Here is a tiny trained network, its code and every weight. The questions are about switching its units off for an input and a class, where a switched-off unit gives its printed mean instead of its output.

import numpy as np


def w(rows, s, z=0):
    codes = np.array(rows[::2]) - 128.0
    scale = np.full(codes.shape[1], s)
    scale[-1] = z or s
    return codes * scale


def f(y):
    return np.maximum(y, 0)


def log_softmax(a):
    a = a - a.max(-1, keepdims=True)
    return a - np.log(np.exp(a).sum(-1, keepdims=True))


def net(x, mask):
    res = np.array(x, float).reshape(1, 6) / 4 @ E
    y = f(res @ A[0][:, :-1].T + A[0][:, -1])
    res = res + np.where(mask, y, B[0][:, -1]) @ B[0][:, :-1]
    return log_softmax(res[-1] @ U[:, :-1].T + U[:, -1])


A, B = {}, {}
E = w([
[75,86,212,170,214,225,189,195],'x0',
[211,219,80,152,131,121,141,254],'x1',
[97,144,69,198,211,194,25,91],'x2',
[229,95,196,205,159,79,109,83],'x3',
[169,203,189,51,99,175,82,113],'x4',
[13,118,188,110,159,60,45,197],'x5',
],0.0081)
A[0] = w([
[92,102,107,132,129,109,157,90,124],'n1',
[61,123,174,113,128,76,43,184,50],'n2',
[29,139,24,58,105,189,174,151,56],'n3',
[140,111,175,74,82,71,215,163,44],'n4',
[95,108,144,131,114,126,129,63,35],'n5',
[162,146,55,93,105,35,64,87,44],'n6',
[120,112,68,187,166,124,96,123,100],'n7',
[122,134,149,84,118,91,210,136,61],'n8',
[200,94,193,214,166,62,109,95,60],'n9',
[100,74,139,103,138,135,118,66,42],'n10',
[124,107,196,142,164,182,181,160,37],'n11',
[184,156,136,171,144,98,117,183,107],'n12',
[114,153,68,160,179,236,2,97,2],'n13',
[198,163,231,117,137,153,66,107,69],'n14',
[116,126,133,139,121,161,133,151,119],'n15',
[189,121,51,129,100,242,216,52,34],'n16',
[148,157,60,149,139,128,121,220,60],'n17',
[104,122,167,149,176,220,156,172,58],'n18',
[92,124,178,115,122,167,117,43,99],'n19',
[114,188,152,33,92,216,93,131,74],'n20',
[72,70,28,205,149,44,216,153,75],'n21',
[113,109,161,110,109,101,170,119,103],'n22',
[104,128,164,133,129,71,86,165,13],'n23',
[162,178,137,131,139,148,116,188,94],'n24',
[88,135,121,117,145,99,87,157,151],'n25',
[106,134,61,107,87,111,99,107,50],'n26',
],0.014,0.0043)
B[0] = w([
[157,106,96,118,136,155,111,141,165],'n1',
[127,195,142,89,225,99,135,102,236],'n2',
[144,68,150,245,164,154,226,202,228],'n3',
[161,203,189,130,55,169,117,125,220],'n4',
[145,127,80,128,139,183,99,156,166],'n5',
[19,132,83,172,68,116,122,73,238],'n6',
[161,146,177,106,64,116,122,137,193],'n7',
[144,164,170,129,71,152,128,122,185],'n8',
[120,88,152,214,167,139,226,199,240],'n9',
[166,114,80,109,140,198,114,124,177],'n10',
[61,148,82,149,73,99,117,77,198],'n11',
[154,109,92,119,148,199,114,131,203],'n12',
[171,205,212,114,22,150,141,134,237],'n13',
[140,44,143,121,131,44,126,170,209],'n14',
[103,121,118,137,122,122,140,108,152],'n15',
[96,202,155,80,252,87,125,114,252],'n16',
[167,107,74,111,154,215,108,124,215],'n17',
[41,134,78,168,80,101,115,76,209],'n18',
[166,105,66,97,139,193,89,119,192],'n19',
[155,37,138,97,125,34,97,155,214],'n20',
[154,58,146,52,112,26,62,131,233],'n21',
[158,155,139,115,88,158,119,132,172],'n22',
[121,161,132,114,183,117,152,115,185],'n23',
[153,102,90,92,136,175,96,110,194],'n24',
[114,158,143,120,188,126,141,130,194],'n25',
[80,115,102,160,108,114,135,97,178],'n26',
],0.024,0.014)
U = w([
[150,192,193,122,35,164,124,139,173],'0',
[78,202,122,86,246,110,146,108,70],'1',
[14,111,43,188,74,117,110,68,71],'2',
[122,59,123,209,147,137,206,204,227],'3',
[144,25,126,81,103,45,66,165,192],'4',
[156,92,20,103,145,254,74,133,4],'5',
],0.0075,0.0034)

Each question gives the input, the list of numbers given to net, and the class t.
The units are the neurons (one row each of A and B). Each row of codes is followed by its name. A weight is (code - 128) times the scale printed after its matrix; where a second scale follows, it is the last column's (A, B and U).
mask holds one flag per neuron, in row order. A switched-off neuron (its flag False) gives its mean, the last column of its row in B, instead of its output. The means were averaged over made-up inputs and are rounded, as every weight is.
A unit's drop is (log p(t) with every unit on - log p(t) with that unit switched off) / (log p(t) with every unit on - log p(t) with every unit switched off).
The circuit of an input: a set's keep is (log p(t) with only the set's units on - log p(t) with every unit switched off) / (log p(t) with every unit on - log p(t) with every unit switched off). Starting from the 12 units with the biggest drops (on a tie, the unit counted first), units are removed one at a time, each time the one whose removal leaves the highest keep (on an exact tie, the one counted first), for as long as the keep stays at least 0.8.
circuit, biggest first: the units of the circuit, biggest drop first
k most important neurons: the k neurons with the biggest drops, biggest first
drop of u: that unit's drop, to one decimal
input [-2,-6,-3,3,-8,-3], class 4: circuit, biggest first : [n21]
input [-6,1,2,-3,-4,-5], class 2: 2 most important neurons : [n6; n2]
input [1,3,8,-5,7,-4], class 0: 2 most important neurons : [n13; n21]
input [4,7,3,4,-3,-7], class 1: 3 most important neurons : [n16; n19; n10]
input [8,7,-4,-3,2,-1], class 2: 2 most important neurons : [n18; n11]
input [-7,-2,0,8,-8,-6], class 3: 2 most important neurons : [n9; n20]
input [-4,3,1,-4,0,-2], class 2: 3 most important neurons : [n9; n6; n26]
input [2,7,1,-5,-2,1], class 5: 2 most important neurons : [n17; n9]
input [8,4,1,8,6,0], class 2: 3 most important neurons : [n11; n18; n3]
input [-4,-3,-6,6,-1,5], class 0: 4 most important neurons : [n4; n3; n16; n22]
input [-1,-6,-1,6,1,4], class 3: 2 most important neurons : [n9; n17]
input [-2,-1,-4,-4,5,1], class 4: 2 most important neurons : [n20; n13]
input [-3,-8,-7,-2,4,-2], class 5: 4 most important neurons : [n19; n13; n10; n5]
input [1,-6,4,7,0,4], class 3: circuit, biggest first : [n9]
input [6,6,-2,1,5,-5], class 2: drop of n21 : 0.3
input [1,-3,-4,-4,8,-8], class 1: drop of n21 : 2.2
input [2,-1,-4,3,6,4], class 4: drop of n16 : 0.4
